[  21   71   31   10   94  -13   37   11 -121   22   17   39  104  -55
   95   58  -38   92   51  127  -55   42   71 -124  115  -46   47 -110
    2    7   62  -24 -175   47   54  -65] | <48>
[   0  -65   27  -14  -42 -256  -87  -26 -149  -95 -150    9   85   41
  -28  -37   30  268  123   18  103   54   38  -63  -18 -104 -110   12
  -91  -37 -133   19  182  109   40  172] | <51>
[  -7  216   70  403  -88  119  -17 -223 -250  318 -242 -305   75 -465
  -36  158  176  153  196  297 -285  -14  247   34  442    6   66  -73
  224  121 -208 -210 -246  280 -127 -206] | <48>
[  -9   95  325  -56  351   10  150   10 -486  -25  107  181  388  -61
  264  146  -44  102  -46  375 -294  127  110 -312  133   88  167 -491
  -65  -76  505  117 -837 -202  215 -333] | <59>
[  48 -159 -296 -334  224  -36  141  490   25 -339  410  889 -183  604
  391  126  -24  -86   77    8  413  229 -157 -365 -356    5  -24   77
 -681  157  634  136 -161 -478  -76  -14] | <56>
[   7  -23  152  -35   22 -149  -67  -76  -68  -38  -30    7  157  106
   11  -21 -113  169  -13   26   93   19   24  -38   21 -119  -49  -28
   51  -33  -65  -23   39  150   20   -1] | <60>
[  99   -5 -488 -280  200 -490  225  503 -264 -312  -93  220  -51 -134
  208  -15  148  253  366  -82   44  172   34 -445 -166 -116  -16 -160
 -365 -235  203  317  167 -180  457  628] | <51>
[ -13  236  -20  250  -75  337  -82 -169 -142  264  -96  -65   -6 -353
   71  107  165   15  139  229 -343  -41  202  -10  286  207  173  -10
  -35  160 -177 -201 -416  -60 -188 -277] | <47>
[ -92 -142  140  264 -226  -99 -269 -197 -533  -14 -555 -334  190 -457
 -389  -80  443  594  329  463 -260  199   95   -6  104  106 -221  -69
 -413   -1 -285    7  159  222  169  186] | <51>
[ -10   95  100  -26    9  298 -134  -98   18   41   98   80   96  -25
   55  -33  -58   10  -57  127 -164  -26   28  -38   39  138  111  -27
 -145   76  -83 -108 -258 -113  -29 -212] | <56>
[   6   65 -175 -266  -23  448 -331 -149  272    8   57 -132   -6 -227
 -100 -337 -124   38 -107  -72 -384 -113  -55   29   13  288  237   40
 -351  -32 -564 -113   16 -280  146  143] | <47>
[  10   35 -228 -343  -16  492 -399 -206  361   11   47 -260  -10 -295
 -181 -454 -183   67 -153 -128 -465 -144  -90   66   43  307  274   33
 -372  -77 -746 -123  123 -291  227  263] | <56>
[  46   98  -34   18   -2  -75   26   33   50   26   31   47   16   39
  103   57  -89   37   60  -39  114  -31   69  -60   58 -141   -7   52
  127   18  -62  -70   63  155  -40   -3] | <49>
[   1  157   55  -35   96  243  -29  -18 -134   45   82  142  120 -110
  169   37    8   -2   11  167 -256    3   88 -148   57  185  176 -138
 -165   32   72  -33 -477 -221   23 -217] | <47>
[  31   15 -139   26 -117 -120 -102  -32   92   13 -108  -68  -68  -20
  -44  -52  -16  156  121  -94  121  -25   41   22   56 -121  -61  160
   10   25 -324 -101  334  185  -58  189] | <60>
[  12  -31  -40  147   15 -278   54   22 -244   20 -142   81    7   11
   74  143  105  217  205  128  135  114  109 -101  150 -150  -87  -13
  -21   70   68  -32    2  151  -99   38] | <60>
[  31  150 -134 -145   53  252  -60   84   19  -24  105  164   11 -108
  151  -49    0  -33   46   28 -208  -22   39 -161  -51  192  172  -27
 -269   -1  -46   -7 -255 -274   80  -34] | <47>
[ -18  -31  322   11   -5  -14 -147 -225   -8   29    9  -44  223  156
  -44  -33 -192  133 -129   77   71  -20   12   60   71  -96  -44  -16
  131   19 -119 -110  -29  209  -70 -182] | <49>
[ -19  167   97   20 -204  386 -170   76   -7  -59   27  181   76  -78
    0  -18  155   10  100  173 -105  -15   28  -85 -269  221  -33  138
 -336   70  -32  -45 -106  -83   29 -204] | <47>
[  10   55 -128 -178   -7  332 -221  -79  184    2   55  -78    8 -168
  -66 -220  -90   59  -52   -5 -259  -60  -36  -13   23  173  156   16
 -272   -4 -381  -96   18 -160  126   92] | <59>
[ -26  155  135  438 -148 -149  -67 -313 -374  290 -422 -401  123 -456
  -96  129  218  311  251  233 -229  -15  289   70  442  -60  -15  -74
  300   54 -346 -172  -96  359 -134  -62] | <51>
[  10  163  -17  -27   53  270  -58  -26  -47   66   81  118   50 -120
  147   13    1  -22   22  108 -235  -25   84 -110   70  177  179  -65
 -157   56  -30  -73 -376 -208  -17 -175] | <47>
[   6   45 -209 -310  -19  463 -364 -174  302    7   46 -175  -10 -254
 -128 -393 -144   50 -122  -97 -426 -123  -71   41   17  315  261   36
 -384  -57 -643 -108   48 -312  179  198] | <47>
[  -1  130  183  -31  225  137   63  -11 -308   22  103  170  238  -83
  224  103  -13   40  -18  274 -277   64  104 -228  116  142  179 -309
 -116   -2  291   30 -671 -220   95 -292] | <56>
[   4  -18  134  -13   71  -71  -52 -104  -68   14    0  -11  147   60
   21   -3 -123  140  -35   81   19   25   30  -37  110  -89    5  -70
   45    3  -47  -55  -67  119    2  -58] | <49>
[  23    3  -50   13  -30 -169  -50  -17  -38  -10  -98  -26   23   -8
   -1  -13  -18  178  108  -19   89   15   55  -40   57 -122  -50   47
   12   -7 -166  -41  175  153   -1  133] | <60>
[  40  166 -196 -151   73  237  -17  145   11  -40  111  177  -14 -145
  171  -41   20  -31   79   27 -215  -11   44 -196  -48  178  178  -50
 -283   -9  -14    6 -243 -287  123   17] | <47>
[ -20  161  121  429 -147 -149  -62 -299 -356  288 -411 -386  111 -438
  -86  128  211  299  251  225 -212  -17  283   65  435  -70  -18  -61
  298   59 -335 -174  -86  362 -140  -61] | <51>
[  12   40    3   21    2   65  -18   50  -60  -16   23  103   46  -13
   45   44   23   85   76  138   10   57   29  -99    9  -17  -20   -2
 -130   57   44  -39  -60   47   17  -63] | <48>
[  -7  178  -52  192  -41  289  -63 -101 -137  202  -49   43  -29 -248
  105  113  156   12  140  214 -262   -2  163  -46  226  190  154    2
 -123  165  -85 -165 -396 -111 -188 -250] | <47>
[  28   -9 -163   21 -164 -157 -153  -57  119   -2 -142  -77  -97    3
  -72  -85   -6  181  135 -155  152  -42   39   54   32 -130  -85  215
   -7   28 -427 -108  439  177  -88  257] | <51>
[  22  103  -18  -77   63  171  -36   27   11   -6  105   94   64  -42
   96  -19  -65   12   -4   69 -110   -7   28 -113   20   61   98  -56
 -123   21  -19  -43 -174  -90   67  -73] | <59>
[  50   73  -31   -5   -3 -208   28   26   39   -3    1   61   18  106
  122   46 -111   70   65 -115  184  -36   73  -57   38 -190  -32   61
  173  -13  -92  -50  134  167  -55   67] | <60>
[ -22   69  260  -10   -5  279 -175 -211   79   72  125   20  166   84
   10  -43 -177    2 -164  100  -86  -66   11   48   64   65   76  -10
   16   87 -140 -161 -213   16  -93 -303] | <59>

[-277  152 -293  364  302   52 -237 -404   44  294  179  -76 -127 -244
 -194 -103 -142 -222   59    6  340  337  -36  257 -103  353  -60  152
  373   26 -471  507  139  -30 -186  153] | <76>
[ 233  254  -20  132  171    0  199  157 -219 -204 -359  495 -116  123
  473  -19 -301  200  -18  585  -73  -61   51 -146  522   -5  152   71
 -106 -226  273 -249  159  237 -196 -170] | <66>
[  47   97    2  -86  287 -223  199  161 -121  -46  -84  169  -83  -50
  199    2  131  -75  -38  350  224  195 -158  152  333  153  114   -8
   23 -216  -70 -254   69   91  173   58] | <72>
[-475  293 -359  379  259  -30  -18 -432   14   43  148 -112 -173 -325
   16   35  358  -69  234   68  417  389 -417  377  183  422 -108  -99
  344 -419 -558  182 -173   -5  -15  458] | <74>
[ -12  209  -33 -142  287 -223  261  148 -117   21  -25   55  -21  -78
  219   28  289  -37  -89  516  204   18 -204  220  355  175   64  -62
   13 -260  -37 -168   32   75  109  170] | <67>
[  68 -353   77 -237  -82  -65 -266 -187  188  247   59 -331   72  -20
 -103 -296  216 -205  109  -76  -20  -25  186 -135 -285  -30  -62   37
  218  243 -350  285   61  -10  -76    5] | <64>
[ -39 -340   39 -335  122 -191 -206 -212  291  555  378 -768   78 -196
 -360 -259  593 -450  -46 -113  258  204   36  238 -392  166 -105  -39
  326  393 -625  395  -15 -214  223  238] | <76>
[ -17  157 -207  335  159   68  -32 -300   58  -94 -235   29 -180  -63
  223 -106  -25   69  281  114    6  240  -20  -26  335  174  -16  -53
  117 -224 -396   21  -74   97 -138  155] | <64>
[-388  172 -253   49  234  -76 -263 -332   42   68 -106  149   81 -147
 -113 -134 -199 -142  263   81   73 -176  100   60  -78  270 -100  172
  233 -294 -468  516  249  180 -442  207] | <73>
[ -36 -321   -1 -143 -132  -22 -359 -300  196  101  -61 -166   64  -12
  -66 -299   77 -152  271 -176  -79  -84  208 -227 -277  -31  -87   71
  243   94 -419  320   82   81 -247   12] | <73>
[-186   -3  -72  175   58  -54 -146  -22 -261 -103   40  634 -113  -77
  102  -12 -348  -70   -5   96  345  189 -151  -14  -59   96  108  271
  281 -193  152   43  282  189 -210 -227] | <67>
[ 129 -324   50 -173 -217   10 -283 -236  212   36 -170 -174   60   71
   84 -309  114  -50  272  -70 -222 -180  263 -340 -158 -139  -64   10
  164  118 -302  179   29  103 -276  -41] | <73>
[ 496 -173  298 -637 -149 -212  203  342   37 -207 -505   51  183  310
  519 -210  267  172   94  555 -493 -616  289 -455  360 -334   81 -124
 -275  -97  202 -406   52  257 -124 -111] | <73>
[-163  314 -332  656  -39  266  -16 -428  -69 -106  -13  154 -286 -135
  353   11   60  239  194  226  170  280 -284   18  308  161  -44  -72
  295 -269  -89   50 -193   79 -300  133] | <74>
[ 338 -104   34  -43 -223  113  111 -177  226  234   99 -677  -80    4
  307 -176  768  105  -17  347 -109   -1  -49  -80  157 -119  -82 -304
  126  280 -109  -73 -359 -125   41  159] | <74>
[-326  126 -285  393  306   10 -235 -359  -24  202  193  102 -168 -259
 -183  -64 -198 -239   65  -66  451  454 -132  271 -108  364  -16  194
  407  -52 -423  394  161    0 -129   93] | <72>
[ 301 -213   35 -121 -160   25  -49 -240  317   -4 -267 -499  -24   84
  269 -284  474   71  319   66 -322  -65  176 -278  194 -114  -80 -246
   28   73 -446  -83 -254   23  -51  170] | <73>
[-196  140  -36 -208  363 -247  -22  121 -195  147   16  340  109  -77
  -68  -47 -230 -209 -123  389  233 -151   38  170  -18  209   65  253
   94 -172  -10  267  408  157 -163  -18] | <66>
[ -41 -402  273 -706 -153 -338  -38  212  -49  180  240 -122  228  -14
  -14 -149  579 -213 -132  209  162 -282  -98  -16 -325 -117    6   15
  159   44   98    9  103   41  108  -15] | <74>
[ 460 -372  333 -555  -20 -286  190  339   49   56  -83 -239   36  132
  239 -182  505 -107 -106  280  -31   28   42 -122  156 -176  121 -130
  -80  180   20 -443  -38    1  377  -93] | <76>
[  40 -217  -11  -91  -96   20 -165 -244  190  406  318 -541   -3 -125
  -83 -207  482 -188  -64   70  150   82   -9   65 -269   31  -96  -49
  329  351 -259  306  -73 -133  -26  100] | <67>
[ 727 -293  311 -233 -221    2  194  278   10  -74 -272  -51  -87  284
  531 -205  210  165  -97  411 -278  -33  179 -414  331 -362  162 -119
 -134  289  337 -526  -74   70  104 -327] | <76>
[ 305 -115  227 -619 -119 -150   10  256   -4   34 -302  114  281  241
  277 -229   18   51  -45  586 -401 -797  398 -383   26 -270   32   87
 -133   52  280   61  294  250 -401 -181] | <73>
[-324  310 -346  581   -5  251 -173 -435 -123   73  148  251 -179 -188
  136   -2 -146  105   75  227  265  117 -202   76    3  203  -70  122
  403 -174  -16  396   35   93 -486   49] | <74>
[-196   -1 -249  520  111  145 -345 -420  -23   56   38  258 -225 -150
  -67 -130 -414 -124  188 -196  282  459   -9    4 -115  215   -2  227
  398  -10 -335  336  156   66 -264  -86] | <66>
[  45  326 -286  530  142  210   63 -324   40  116   10 -131 -259 -129
  254  -26   90  108   31  337  140  298 -134  127  346  201  -24  -78
  215  -10 -185   87 -135  -19 -171  151] | <67>
[  48 -317   44 -190  -97  -27 -283 -221  183  219   28 -277   70  -10
  -77 -293  151 -177  129  -60  -52  -62  207 -160 -273  -34  -70   55
  221  219 -334  320   77   17 -156   -8] | <64>
[-332  199 -334  443  287   69 -228 -421    5  277  249  -10 -165 -285
 -186  -57 -134 -215   33    9  433  400 -129  306 -114  381  -56  166
  431   -1 -419  492  130  -34 -197  149] | <72>
[  36  341 -287  546  265  167   46 -291    6   67  -84    1 -269 -113
  218  -37 -103   66   70  294  146  365  -75  127  391  252   12  -19
  171  -70 -256   80  -51   20 -139  115] | <76>
[ 573 -173   99   13 -143  148   78  -85  220  210  -69 -541 -132  117
  325 -242  407   83  -47  305 -208  103  168 -213  225 -171   11 -201
   39  441  -65 -140 -221  -95   54  -54] | <76>
[ 172  -71   29 -135 -168   11  123 -123  149  178  108 -547  -22  -32
  272 -132  782   78    7  359  -31  -63 -139  -13  142  -61  -84 -274
  126   97 -109  -65 -308  -73   49  220] | <74>

[ 150 -107 -138  102  264 -132   16  456  109 -381  -31  -19  260   81
  394 -167  160   44  253  116 -109   91 -140 -114 -251   -3  208  194
  269 -392  385 -122  189 -189 -428 -169] | <45>
[-194  -48  143   -7   37  276 -110 -313  119  331 -161  150 -514 -181
 -388   73    8  -22 -195  -93  148 -433  150   -8  455 -284  -68 -366
    6  345 -109  620  143   80  178  381] | <30>
[ -54  129  -58  588   59 -118  -20  465 -130 -200   97 -238   58  -33
  527 -105  -20   27  125  358  153  325  -42 -340 -116   83  367 -123
  214 -243  177  -12  141 -148 -181  -86] | <45>
[-243  168   64  666 -127   75 -226  107 -207  159  153 -224 -463 -266
  246  125 -157   96  -99  372  360  158  197 -457  247  -79  414 -610
  147  152   24  370  131   10  109  125] | <45>
[-114  347   49  696   70 -122  373  366 -219  -21  -27 -294  328  158
  490 -327  -41 -174   44  123  165  348 -236 -151  -32  214  137  259
  -33 -236 -276  -28  -59 -102  142   48] | <30>
[-365 -147   85  429    3  189 -322   27 -232   70  188 -304 -158  -49
  458  357  -24  168   10  -94  332  -89  102 -243   24   73  635  -27
  335  -39  315   -5   28   88   78  -71] | <45>
[-331   86   86  679 -108   97 -229  227 -176   37   88 -270 -232 -210
  307  142 -139  158  -49  374  420   96  111 -382  153  139  468 -409
  258   26  195  207  190   15  118   43] | <45>
[-139  230   21  710  -59  -41  -57  288 -233   11  144 -261 -150 -149
  435  -27 -126   72    2  360  274  303   48 -427   79   49  402 -339
  136  -50   19  165   83  -43   54    4] | <45>
[-320  181  242  542  -17   70   23  -95 -464  304  299 -433   84  160
  741  134    4 -105   -6 -202  159  245    4 -174 -176  194  387  251
   40  -62 -308 -239 -363  116  238   84] | <30>
[ -78 -185  219 -352   98  252 -194 -292  267  213 -173  281 -346 -182
 -371   65  140   55  -85    2  -78 -483  162   93  163 -145 -230 -308
  101  244   48  389  159   85  -49  366] | <30>
[ 127  139   91  -30  223 -127  170  -25 -169  114  210 -111  219  259
  570 -197  226 -220  201 -236 -335  291  -67  -55 -362  -73 -100  377
  -34 -212 -314 -287 -318  -49 -192   91] | <39>
[-280  124  298  113 -102  247 -218 -470 -142  580  126  -29 -609 -199
  -92  167  -22  -48 -186  -22  120 -128  304 -190  301 -213  -73 -510
  -36  433 -371  431 -107  168  272  463] | <39>
[  29   92  -23  -58  200  -26  111   93  305   47 -228  194 -202  -15
 -295 -378  178 -260   53  131 -112  -53   -1  -25  234 -337 -494 -201
   -2   52 -148  407  239 -199 -188  384] | <44>
[ 149 -108  -78   56  242 -130 -106  301  -35 -261  185  -96  146  101
  625  -28  199   15  268   51 -207  209  -26 -184 -420  -60  290  141
  259 -351  293 -273    4 -139 -495 -152] | <45>
[ 294   39   70 -145  208 -139  145  234  100 -185   -7  131  316   24
  311 -278  185   48  206  183 -338  128 -112  -30 -374  118 -125  127
   85 -277   46 -167    2  -66 -334   -4] | <41>
[  60 -143   23 -179  109  150 -108   64  365  -68 -310  343 -240 -296
 -487  -95   28  222  -28  233   38 -436   43  -31  324 -120 -132 -393
  174  111  313  559  429   -3  -83  160] | <36>
[ 292  -96  119 -408  197  -29  -36   19  199  -82  -14  267   84  -87
   93 -139  219  123  157  138 -390  -82   26    3 -303   -1 -195  -61
  109 -117  117  -39   36    2 -361   85] | <41>
[ 265 -166 -146 -324  229   85 -124 -129  305   18 -138  373 -511 -209
 -398  -55  113   67   -5  -86 -161 -374  119  -91  354 -613  -73 -401
   55  166  185  651  263  -62 -261  144] | <36>
[ 132  401   84  324  111 -219  313  147 -219  119  162 -161  177  151
  539 -375   88 -247  129   97 -203  510  -93 -203 -224  -11 -147  116
 -139 -167 -491 -114 -247  -99  -69  153] | <39>
[-139  258   24  490  157 -178  306  464  -94 -125  -35 -279  477  265
  506 -402  114 -248  213  110   41  395 -249 -102 -192  231  -93  425
   92 -370 -152 -250   -4 -191  -52   63] | <44>
[ 243  186   18  188  180 -210  279  381  -41 -208   17  -32  419   84
  487 -352  105   -6  197  201 -211  310 -201 -114 -333  179    9  225
   40 -352  -51 -191  -38 -103 -224  -73] | <41>
[-271  325  106  758   14  -20  248  146 -388  179  121 -420  162  174
  594 -118  -68 -182  -18  -80  257  310 -139 -192   28  154  306  258
  -31 -124 -349  -36 -202   -7  283   68] | <30>
[ 234 -190  158 -532  158   90 -204 -190  224   55    4  338 -186 -190
  -94   22  204  180   78   69 -350 -268  158   -5 -155 -133 -177 -266
  129   66  150  132   57   77 -304  167] | <41>
[-149  -68  258 -134   -1  278 -249 -482   -2  444   56  117 -568 -201
 -156  220   58   21 -167 -109    2 -331  277  -60  217 -257  -19 -430
   11  375 -172  410  -58  168  103  390] | <30>
[ -72  254  231  497    3 -114  131  244 -350   17  249 -332  396   96
  847  -95   24   18  128  205  -14  449  -94 -214 -459  443  266  211
   87 -282 -176 -429 -258   40   11  -39] | <41>
[-148    3   45  210  -42  231 -137  -55  156  160 -230  169 -515 -368
 -486   22 -137  196 -190  214  322 -385  127 -183  616 -198   65 -605
   96  313  128  789  374   66  222  228] | <36>
[-568   65  198  441  -70  234 -174   -6   54  272 -146 -147 -359 -129
 -183   23  -15 -125 -132  203  427 -158  130 -133  403    9  -85 -356
  181  236  -54  388  248  -14  251  441] | <44>
[ 118 -145   35 -383  307   42   86  -72  218    2 -135  193   85  145
  -36 -176  271 -127  134 -279 -292 -242  -77  168  -80 -194 -258  288
   58 -107    5   66   21  -66 -242  166] | <39>
[-252 -204   79   73   14  317 -311 -219   22  201  -44   39 -450 -225
 -192  297  -46  225 -124 -151  285 -470  164 -122  411 -179  321 -294
  215  235  269  484  187  146  180  109] | <36>
[ 142  118   89  221  120 -167   69  274 -241 -128  260 -193  391   92
  798 -101  100   96  239   99 -177  385  -91 -218 -498  262  270  254
  145 -363   35 -427 -195   -2 -205 -176] | <36>
